Here is a tiny trained network, its code and every weight. The questions are about switching its units off for an input and a class, where a switched-off unit gives its printed mean instead of its output.

import numpy as np


def w(rows, s, z=0):
    codes = np.array(rows[::2]) - 128.0
    scale = np.full(codes.shape[1], s)
    scale[-1] = z or s
    return codes * scale


def norm(h):
    return h / np.sqrt((h * h).mean(-1, keepdims=True) + 1e-5)


def f(y):
    return y / 2 * (1 + np.tanh(0.7978845608 * (y + 0.044715 * y**3)))


def log_softmax(a):
    a = a - a.max(-1, keepdims=True)
    return a - np.log(np.exp(a).sum(-1, keepdims=True))


def net(x, mask):
    res = np.array(x, float).reshape(1, 3) / 4 @ E
    u = 0
    for l in range(3):
        y = f(norm(res) @ A[l][:, :-1].T + A[l][:, -1])
        res = res + np.where(mask[u : u + 9], y, B[l][:, -1]) @ B[l][:, :-1]
        u += 9
    return log_softmax(norm(res)[-1] @ U[:, :-1].T + U[:, -1])


A, B = {}, {}
E = w([
[48,254,133],'x0',
[53,45,32],'x1',
[210,243,52],'x2',
],0.006)
A[0] = w([
[125,140,151,80],'0.n1',
[71,91,39,169],'0.n2',
[70,126,101,196],'0.n3',
[176,88,129,112],'0.n4',
[110,113,135,121],'0.n5',
[144,88,10,124],'0.n6',
[190,132,93,175],'0.n7',
[110,136,119,108],'0.n8',
[161,136,113,1],'0.n9',
],0.014,0.0029)
B[0] = w([
[154,146,73,125],'0.n1',
[204,186,228,254],'0.n2',
[144,217,180,191],'0.n3',
[38,188,2,168],'0.n4',
[174,119,160,136],'0.n5',
[203,145,154,252],'0.n6',
[170,66,89,192],'0.n7',
[116,155,124,128],'0.n8',
[165,61,113,117],'0.n9',
],0.006,0.0051)
A[1] = w([
[183,120,162,4],'1.n1',
[2,224,160,207],'1.n2',
[195,26,21,153],'1.n3',
[164,76,103,153],'1.n4',
[118,139,156,5],'1.n5',
[219,155,31,94],'1.n6',
[76,84,153,57],'1.n7',
[211,91,153,184],'1.n8',
[170,183,79,99],'1.n9',
],0.0085,0.0025)
B[1] = w([
[151,174,146,137],'1.n1',
[138,121,53,254],'1.n2',
[135,192,3,228],'1.n3',
[218,131,93,159],'1.n4',
[166,16,149,113],'1.n5',
[180,85,150,228],'1.n6',
[155,139,254,126],'1.n7',
[125,219,149,224],'1.n8',
[128,57,112,179],'1.n9',
],0.0057,0.0044)
A[2] = w([
[104,162,170,245],'2.n1',
[142,135,103,30],'2.n2',
[59,68,180,246],'2.n3',
[204,19,120,83],'2.n4',
[43,153,149,253],'2.n5',
[109,165,3,139],'2.n6',
[89,148,99,216],'2.n7',
[174,74,136,120],'2.n8',
[145,84,96,52],'2.n9',
],0.011,0.002)
B[2] = w([
[174,126,111,210],'2.n1',
[81,120,158,130],'2.n2',
[194,95,130,186],'2.n3',
[123,161,66,179],'2.n4',
[157,133,76,197],'2.n5',
[150,63,117,254],'2.n6',
[80,135,35,154],'2.n7',
[157,254,53,147],'2.n8',
[63,157,126,124],'2.n9',
],0.0089,0.0045)
U = w([
[162,237,42,254],'0',
[241,216,159,239],'1',
[254,117,149,244],'2',
[155,138,112,58],'3',
[87,169,182,2],'4',
[38,122,109,2],'5',
],0.0088,0.0034)

Each question gives the input, the list of numbers given to net, and the class t.
The units are the neurons (one row each of A and B). Each row of codes is followed by its name. A weight is (code - 128) times the scale printed after its matrix; where a second scale follows, it is the last column's (A, B and U).
mask holds one flag per neuron, layer by layer. A switched-off neuron (its flag False) gives its mean, the last column of its row in B, instead of its output. The means were averaged over made-up inputs and are rounded, as every weight is.
A unit's drop is (log p(t) with every unit on - log p(t) with that unit switched off) / (log p(t) with every unit on - log p(t) with every unit switched off).
The circuit of an input: a set's keep is (log p(t) with only the set's units on - log p(t) with every unit switched off) / (log p(t) with every unit on - log p(t) with every unit switched off). Starting from the 12 units with the biggest drops (on a tie, the unit counted first), units are removed one at a time, each time the one whose removal leaves the highest keep (on an exact tie, the one counted first), for as long as the keep stays at least 0.8.
circuit, biggest first: the units of the circuit, biggest drop first
unit that matters most: the unit with the biggest drop
top k neurons: the k neurons with the biggest drops, biggest first
top k neurons in layer l: the k neurons of layer l with the biggest drops, biggest first
drop when u is switched off: that unit's drop, to one decimal
input [-6,4,-3], class 0: circuit, biggest first	[2.n4; 2.n8]
input [-4,5,0], class 1: unit that matters most	0.n2
input [-6,4,-6], class 0: top 4 neurons	[2.n4; 2.n8; 1.n3; 0.n4]
input [4,6,-6], class 1: circuit, biggest first	[0.n2; 0.n3]
input [5,-2,-8], class 2: circuit, biggest first	[2.n3; 0.n2]
input [5,0,-8], class 2: top 2 neurons in layer 2	[2.n3; 2.n5]
input [2,0,0], class 3: top 2 neurons in layer 1	[1.n2; 1.n8]
input [5,8,3], class 1: top 2 neurons	[0.n2; 0.n6]
input [-8,5,-7], class 0: top 3 neurons	[2.n4; 2.n8; 1.n3]
input [-8,-1,3], class 0: top 2 neurons in layer 0	[0.n4; 0.n2]
input [4,2,6], class 2: top 3 neurons in layer 0	[0.n4; 0.n2; 0.n7]
input [-6,-5,0], class 0: top 2 neurons	[0.n2; 0.n4]
input [-7,7,-7], class 0: top 2 neurons in layer 1	[1.n3; 1.n4]
input [-6,-5,1], class 0: drop when 2.n6 is switched off	-0.1
input [2,7,0], class 1: drop when 0.n2 is switched off	0.3
input [-7,1,-6], class 0: drop when 0.n8 is switched off	0.0
input [-4,-2,-2], class 0: drop when 2.n7 is switched off	0.1
input [1,4,-4], class 1: top neuron in layer 2	[2.n6]
